Each row is followed by its class.
[ 24   5 -28 -23  12 -46 -49  22  51  78  11  61 -19 -37 -21  -1  11 -16
 -38   1  -5  14 -70 -35  10 -23  22  12  46 -54  -1  25  42  63 -35  12
  35 -72  45  46  16  -7] | P
[ 14  37  17  13  28   0 -53 -42  68  66 -22  55  21 -21 -44  45  26  -3
  -1 -54 -45 -42 -36 -21  22   3 -17 -19  14  -1  50  15  38  32  57  23
 -62  -5  38  -3   1  12] | W
[-32 -39  48 -23  -1  -2  54  14  -6 -32   5   5   6   1  -3  21  -6   7
  21 -17   9  11   7  13   5 -57 -23   8  30  23  11 -65   2 -24 -20 -38
  -1 -22  19   2 -44  -8] | G
[-22 -18  39 -18   0  -6  58  28  -7 -15 -10  31   9  -6  17  26  -4   9
  42 -23  18   1   0  10   0 -61 -11 -18  54  35  10 -69  13 -21 -29 -37
  -5 -12  16  -2 -54  -1] | N
[-12  99 -19  46  -5 -42 -15 -19  51   5 -23  24  29  16 -27   2 -33 -53
  29  19  52   9 -82 -22  22  12  12 -45  64   6  53  -1 -43 -14 -41  10
 -31 -17  33 -52   1 -47] | N
[-23 -22  35 -20  -4 -10  44  15  -1  -8 -10  30   6   9  15  27   0  17
  31 -32  20  10  -3  17   2 -44 -14  -9  40  34  -2 -64  20 -30 -29 -32
 -10 -27  22  -1 -44  -8] | N
[-36 -30  29 -24   9 -12  56  25  -7 -21  -1  19  -7   2  12  23   3  13
  39 -22  15  13   2  18  -4 -56 -26  14  30  27  10 -53  26 -24  -7 -34
   4  -9  10   3 -42  -7] | K
[-11  33  12  13  25  11   0 -10  19 -40   5   5  21  -4 -48  10  22   6
  33 -29  24 -12 -34 -18  -5  21  17   2  -4 -22  45  15 -14  39  31 -21
 -26 -16   9  29 -39  10] | Y
[ 17  37 -22  30  -1 -43  26  26 -19  21 -20  48   6 -16  -5  19   0   0
 -18   6  -5 -11 -28  -2 -16 -46 -25 -20  33 -13  82 -51  13  -6 -20   6
 -10 -66  24  22 -53 -11] | P
[  2  42 -24  -9  23  -9  -7  -2   9  29 -21  37   2 -70  -7  28  19   1
 -28 -38 -71   1 -68 -35   7   3  57 -44  11 -22  53 -36  33  20  -7 -32
  -1 -29  39  22  -3 -27] | Y
[  3  46  -3  29  -8  18 -71 -59 -35   4   5  22  20 -38  -7  68  66 -10
  64  -9   2   7  10  -1 -14  -9 -22  45 -15  24 -15  79  13  13  49  26
 -25  17 -40 -12  30  25] | K
[ -8  21   5  11  35  14   1 -10  15 -35   2   3  21  -3 -33  22  21  -5
  56 -22  37 -15 -15 -17  -1  28  15  -5  -6 -26  43  13 -39  31  41 -27
 -11  -5  12  27 -13  16] | V
[ 14  88 -41  36  27 -37  22  14 -42   2 -37  33 -20 -68  -9  27   9 -29
  23  19 -39 -13 -22  48  -1 -42  41 -57  27  -6  70 -88 -11  48  33 -10
  -2 -23 -23 -30  18 -10] | V
[-15  54  11  10  59   4  -5  23  23  16   3  -5   0   1 -22  -7 -41 -21
 -23  10  -3   2 -67 -16  11   8  28 -63  50  -7  58  18  38  23  -3 -31
 -21  11  27   8   6 -27] | Y
[ -7  52 -28  62   5 -12   1   1 -28 -10 -36  25   8 -43 -42  11  -2 -22
  56   8  38   7 -48  53  12 -16  15 -12  66  -5  18 -39 -48  34  33  -9
 -34   7  -6 -46 -14  -4] | F
[  0  -3  25  31  23 -14  33  51   0  18 -17  59  -8 -16  25   1  26 -42
  13 -29 -37  17 -58  34  13  15  41 -38  41 -20  45 -11 -25  45 -28 -19
 -38 -15  -7 -48  47  -9] | V
[  0  11   5  12  26  14   5 -16  20 -35   3   2  25 -13 -39  11  25  19
  38 -27  19 -11 -32 -21  -9  16  18  14  -8 -29  48   5 -20  35  26  -2
  -5 -14  10  39 -40  12] | Y
[  2  12   9   7  32  15   1 -23  17 -39   4  -3  18  -9 -42   8  21  12
  39 -28  18 -11 -34 -22  -9  19  27  18  -2 -33  51  23 -20  41  31  -9
 -16 -19   9  31 -30  13] | Y
[-17   6  -5  12  18  14  10 -22  22 -39   5   9  30   1 -43  26  27   6
  59 -19  36  -3 -16 -18  -7  10   6  24   8 -26  48  25 -38  17  41  -9
   3 -14  -3  28 -24   7] | K
[  7  12   6 -57 -12 -21 -15  10 -22  16  59  43  27 -49   3   3 -53  -2
  26 -12  -9   8 -60 -63 -33 -12  47 -30 -26   1  14 -52  85  -5 -21 -43
  33  19   7  45 -20 -11] | N
[-12  19   1   3  26 -27   6 -18  21  -6  37  11  25 -52  23   7   9  11
 -12 -39 -10  28 -42  13  24  37  25 -54  32 -29  45 -35  34  18   3  -7
 -62 -24  24  31  21  -7] | Q
[ -1  15  -9   1  28   8   6 -22  16 -23  -1  10  25  -9 -32  19  27   7
  39 -25  50  -8 -14 -25 -13  12  12   7  13 -28  45   8 -25  32  23 -21
 -15 -38  16  31 -33   4] | P
[-11  14  -1  12  27  12   0 -17  16 -25  13  16  23   3 -42  20  34   6
  45 -22  50 -11 -11 -28  -3  13  -3  17  10 -29  42   6 -34  31  29  -9
 -15 -28  11  32 -23  12] | P
[-22  62   8  36  36  -8 -60  19   6  14   9  -8 -20 -52   6  21  23 -33
 -33 -33 -60  15 -37   3   4   6 -33   1  -2 -10  30  54   7  -3  15 -34
 -80 -49  14  10 -17 -52] | Q
[  3   6  10   8  19  19  12 -14   2 -32  -6  17  24   3 -27  18  21   9
  38 -24  45 -16 -17 -26  -4  12  26   0  17 -30  42  -8 -40  25  27 -14
 -15 -13  10  29 -28  16] | N
[  9  62  -6  19   4 -26 -36 -45  16   3  -9  31 -15 -13  -8  14  19  -7
 -57 -60 -44 -10 -29  12  27  58  17 -25 -18  23   2   0  38  21  45 -28
 -73  -2  45   3  24   3] | V
[ -8  32 -19 -15   0 -49 -13  19  46  30   3  19  14 -28 -12  40 -17 -27
  24 -24 -38   1 -68 -23   1 -14 -15 -27  -3 -53  85 -12   4  -7 -31  -2
 -15 -96  32  10  -5 -49] | G
[ -2  43  -8  -7 -25 -28  16  -1 -17 -42   5  29  39 -48 -59 -34 -22 -25
  32 -41  26 -12 -50  37   1  32 -37 -56 101  10   1 -13  26  40  11 -52
 -54  -7 -11 -18 -20 -10] | Q
[ -4  -1   3   0  36  18   9 -15  14 -28   6   0  25  -4 -41  11  22  12
  20 -19  27 -12 -22 -30   1  13  16  -2  14 -40  49  -3 -44  33  30 -11
  -9 -22  13  28 -13   4] | G
[-32 -36  37 -28  -4 -12  62  17 -14 -30   3  20  -3  -7  18  23  -7  10
  42 -18  21  18  -2  17  -6 -68 -24  14  30  33  11 -54  21 -28 -22 -31
  11  -9   5   5 -44  -5] | K
[-56  80  12  30   4 -11 -35   2 -31   4   2  -1   2 -29   0  62  23 -48
  55  19 -31   7 -35   2  19 -83  12 -45  23  -8  35   9   8  16   5 -21
  -9  11 -35  -4  -3 -29] | Y
[ -6   2   9  16  33  14  20 -25   6 -32   8   7  29  -5 -27   8  23   7
  35 -29  41 -22  -8 -32   0  24   7   8  -1 -24  46   9 -42  35  36  -9
  -6   4   4  21 -32  15] | W
[-25 -30  38 -19   9  -5  57  24  -4 -26  -1  21  -2  -5  -3  14  -1  18
  48 -31   7  10 -18  23  -3 -44 -12   7  25  32   1 -52  23 -10 -21 -37
  -1 -12   5  -7 -48   4] | Y
[-15  10   7  10  20  17  20  -5  15 -42  17  -1  24   3 -40  25  15   1
  31 -24  32 -13 -16 -15   2  23  19   7   5 -35  52   1 -39  26  33 -17
 -19 -22  10  30 -30  10] | G
[-36 -28  35 -13  -2  -5  61   9 -17 -21  12  20   9  -7  17  14  -3   7
  54 -18  18   6  -1  13   1 -64   3   0  50  31   5 -52  12 -14 -21 -33
  -8 -13  12   2 -47  -8] | F
[ -1   5   7  10  32   7  15 -19   9 -24  10  14  23  -5 -28   9  31   6
  29 -23  31 -23  -9 -37  -3   9  25   9 -13 -33  49   2 -26  17  33 -10
 -10   0   7  28 -43  22] | W
[  0  12   8  11  24  15   7 -13   6 -27 -10  18  22   3 -32  27  20   5
  43 -18  53 -13 -25 -18  -2   6  16  -5  11 -37  48 -15 -38  23  28 -14
 -13 -24   6  32 -18  13] | N
[ -5  67 -45  16  25   4 -23 -17  47  35  -6   3  -7 -17 -35  40  12 -43
   9  18  -3 -15 -38 -23  20 -31  45 -38  31  -6  44  64 -15 -35 -12 -29
   1 -81  12  21  36 -56] | F
[-12  28   2  11  24  15   5  -8  16 -44   9  -3  24  -6 -40  11  16  13
  45 -24  37 -11 -27 -16  -8  25  21   1   1 -21  41  13 -21  37  35 -18
 -20   0   4  25 -42  13] | Y
[-37 -35  40 -31   2  -7  50  16   2 -24   8  24  -3   5   0  20   1  10
  30 -26  13  13   1  10   2 -51 -22  12  33  29   7 -40  25 -18  -7 -33
  -6 -10  17   6 -47  -6] | K
[-10   2   6  20  30  20  23 -10  -5 -26  14   4  34   4 -29   7  21   3
  59 -11  42 -20 -10 -24  -6  15  29   2   1 -26  45   3 -35  29  30  -2
  -8 -19   3  36 -24   3] | F
[ 40 -38   3   6   0 -22 -33 -13 -24  54 -10  46  -7  13  11  -5 -24   9
 -33 -13 -29  21 -87 -38 -11  36   7  31 -25 -37  51 -29  28   3  -8  39
 -26  18  46 -18  24 -11] | Y
[ 43  68 -52  37   7 -24 -55   3   0  60  -3  67 -17 -11 -12  28  31 -10
 -23  13 -52 -12 -49 -13 -32 -31 -13  15  35 -12  57  55  36   7   4  -4
  21 -59 -14  25  58 -13] | V
[-23 -32  33 -18 -12 -15  45  25 -13 -15  -4  23   5  -9  23  26  -1  11
  41 -23  15  16   6  27   0 -51  -5 -10  26  41  -8 -59  14 -24 -23 -47
   8   1  20   3 -43   4] | V
[-28 -41  33  -4  -4  -8  58   4 -12 -19  14  19   9   3  18  11  -6   8
  44 -18  12   8  -2  14   1 -51   5  10  34  31   5 -45  10 -16 -15 -30
  -7 -11  14   5 -46 -12] | F
[ -1 -16  -7 -14  -5 -23 -21 -46  42  29  21  38  34  11 -22   5 -28  -5
  -7 -10 -38   4 -37   6  -5  44 -75 -32  14 -11   0  21  51  74  33  18
 -15  10 -12 -19  27  -4] | G
[  12   36   17    8   73  -28   22  -21    9   21   -8   48   -6    1
  -27   13   -6  -24  -42  -32    6  -40  -34    8   21   39  -40  -95
  -10   -5   50    6   53   64   64  -20 -114   -5   13  -15  -21   10] | W
[-17 -39  32 -22   0  -6  54  13  -1 -23  10  12   9 -12   0  20  -6  21
  23 -20   4   5   8  20   2 -60 -20  -3  42  33   1 -54   9 -10 -10 -33
   1 -12   9   2 -45   3] | G
[ 25  -7  19  -7   1   2   4 -27 -12  47 -14  76   6 -33 -13  27  -5  -9
 -41  -1 -65 -11 -31 -44 -22 -10  13  -3  -8  -9  82 -29  22  40  16  23
 -44 -46  41  -2 -31 -17] | F
[-25 -44  37  -6   1 -11  59   2  -7 -13   1  19  13 -10  21  14  -5  11
  46 -17  16  17  -4  20   1 -58   7   5  36  34   2 -50   5 -14 -26 -24
  -5 -24  18  -2 -49 -10] | F
[ -5  11   4  12  26  17   3 -14  13 -37  11   6  22  -6 -43  10  23  15
  40 -26  26 -10 -32 -21  -4  23  24   7   3 -28  42  15 -27  44  35 -11
 -19  -2   6  26 -32  12] | Y
[ -7   5   5   2  27  11  10  -7  22 -35   6  -5  26   7 -39  17  15   5
  29 -24  44 -11 -16 -25  -4  34  11  19  -3 -39  42   7 -33  24  31 -17
 -12 -22  23  32 -31  14] | G
[-38 -32  40 -24   3  -3  41  10   9 -20  -1  21   2  10  -2  19   6  13
  37 -22  15  15  -6  12   4 -61 -21   6  30  29   4 -35  20 -35 -12 -29
   0  -6   8   6 -39  -1] | K
[ -5   3 -11  13  28  15   9 -19   7 -21  17  21  26  -6 -38  17  26  11
  28 -17  30  -9 -10 -31  -7  18  13   6   8 -31  46   1 -32  38  36 -16
  -4 -21   6  37 -26  10] | P
[-11  -1   8   0  29  19  10 -17  16 -34   3   9  25   2 -37  18  29   5
  41 -25  42  -9 -18 -29  -1  24   9  10  -6 -29  44  17 -24  16  37 -11
  -6  -7   6  37  -9  13] | K
[ -1  17  14  15  23  18  -1 -13   5 -39   4  -1  27 -11 -46  11  21  16
  39 -22  29 -15 -24 -19  -2  17   6   8  -1 -26  51  -1 -24  37  35   0
 -18  -5  11  31 -29  16] | Y
[ -2  10  -2   8  34  18  14 -14   8 -29  -8  11  31   4 -34  16  21  12
  43 -19  40 -13 -16 -16  -6  17  26 -18  16 -29  35  -6 -27  20  30 -23
  -5 -15   2  31 -25  16] | N
[ -9  20  11  14  36  18   4  -6  12 -36   5   0  16   1 -37   4  22   9
  34 -23  29 -13 -36 -28  -5  23  17  11  -5 -31  50   3 -26  42  30  -9
 -12  -3   7  28 -25   7] | Y
[ 14  29  -5  -5  39 -49 -20  12   9  42   0  52 -16 -18  -2   4  16 -19
 -48  -4   0   1 -38  -9  11  -1  32 -54   2 -41  44  -8  37  49  26 -24
 -67 -22  23  -5   3  -5] | W
[ -3  49 -14  46  36 -37   1 -18  -8  -4 -19  15   7 -38  -6   1   4   0
  -1 -19 -82   1 -49  -7   0  -2 -40 -34 -22  11  48 -30   0  17  10  -1
 -26 -23   0 -27 -17 -31] | Y
[-24 -30  29 -18  -1 -16  56   4  -2 -18   4  18   7 -15  25  16   1  19
  23 -30  11   5  12  11   0 -53  -5  -2  27  32   6 -47  13 -18 -15 -36
  -5   2  14  -6 -70   5] | W
[ -7   4  -4  21  31  15  13 -23   3 -25  15   2  31  -9 -29  12  16  10
  51 -20  23 -13 -17 -31  -4  18  45  13   0 -28  50   1 -33  23  37  -6
  -9 -22  19  39 -27   1] | F
[-27 -30  26 -33   2  -9  55   8  -1 -29  12   7   9 -11  -2  18 -10  14
  39 -24   7  11   1  12   0 -46  -7   4  42  27   0 -55  16 -18 -19 -38
   5 -18  17  -5 -47   0] | G
[  3  21  -3   4  28  14  -5 -18  19 -27  -1   9  24  -1 -44  15  20  -2
  49 -16  35 -18 -19 -22  -5  19  29 -15  -7 -24  41  24 -44  31  34 -23
   1 -20   3  31  -6  14] | V
[-28 -46  30 -24  -5 -13  60  19  -1 -24   0  31   7  -9   1  16   5  20
  29 -12  12  22   3  12   2 -70  -7   1  45  28  15 -59   3 -26 -19 -31
   9 -16  14   2 -47  -7] | K
[-10  -7   6  16  26  16  26 -32   1 -31  12  17  34   0 -29  12  30   9
  45 -17  31 -10 -18 -27  -8  12  44   8   3 -33  54  -2 -37  35  33  -9
 -16 -30   9  36 -29   2] | F
[-35 -32  36 -25  16 -12  65  19   1 -17  10  19  -5  -9  23  13   1  11
  24 -28  14   4  11  13   3 -58 -17 -10  33  32   6 -50  15 -13 -17 -48
 -10  -2   8 -11 -60  -9] | W
[-26 -24  42 -20   0 -16  50   6  -6 -14  -1  22   7 -12  23  16   0  21
  27 -42  12   2   6   8   1 -50 -26   7  29  37   6 -57  23 -22 -21 -28
 -10  -3  24  -6 -65   6] | W
[-21 -24  23 -15   7 -15  46  14   3 -17  -2  17   2  -5  11  28   6   3
  48 -19  13   7   2  29   2 -51 -14 -17  27  32   1 -41  14 -23 -13 -46
   4 -10   8   4 -30   1] | V
[-31 -39  33 -25   1 -13  51  19  -4 -22  13  28  -1  -1   3  22   1  15
  33 -18  19  17  -2   6   3 -64 -15   8  31  33   8 -46  19 -34 -12 -39
   2  -7  13  10 -42  -4] | K
[ 24  28   2  90  52 -24   8  18 -68   1  21  16   4 -69  12  29  22 -26
  18  35 -33   8 -22  -1  24 -60  23 -44   8   4  88 -42 -66  14  12   4
 -12  -3 -17  -3  48 -30] | V
[ 10  67   8 -11 -22 -31 -29  33 -56  17  26  69  28 -60 -59   7  12 -22
  16  33  17  28 -22  -3 -10 -31  66 -40  31  20  17 -67  38  18 -25 -27
  14 -45  11   4  18  -8] | V
[-16  44 -10  24  38 -37 -46  16  22  57 -14 -17   1  -7  61  27 -38 -19
  18   4 -29  21 -52  27   2 -10 -51 -93 -15  -4  44  27   4  16 -12  21
 -44  -9  -7 -32  25 -51] | V
[-12  63 -15  29  54  -9 -17 -72  22  15   2  43   8 -13 -34  21  67  -8
  21 -29 -22 -30 -59  -7   9 -42 -10 -30  49 -32  57  26   2  79  36  12
  -1 -48 -52  20  45 -22] | W
[ 18   5 -26  28  31 -32  -5 -18  32   1  11  40  12 -71 -51   4  16 -26
  -1  -4 -63  13 -40  12   7  14   1 -12  22 -19  17  52  19  48  38  -1
 -31 -14  -1 -13 -27   4] | K
[ -6   5   7  19  34   9  23 -18   6 -26  10  11  28  -7 -26  12  26   4
  37 -24  31 -20 -13 -27   0  13  23   0  -5 -27  51   6 -35  25  32 -12
  -3  -1  -2  24 -37  17] | W
[-15 -27  25 -17  -2 -17  37  14  -1 -18  -5  14   2 -18  13  19   6   9
  41 -22   7  13  -2  26   4 -58  10 -15  24  30  -3 -49   5 -32 -20 -43
  -3  -5  18  -1 -45   3] | V
[-26 -20  40 -17   1  -9  43  19   1 -23  10  16   2  -8  10  17  -1  18
  32 -20   9  13  -8  13  -3 -54 -12   2  29  38   2 -45  30  -4 -20 -36
  -6   0  12   2 -53  -3] | Y
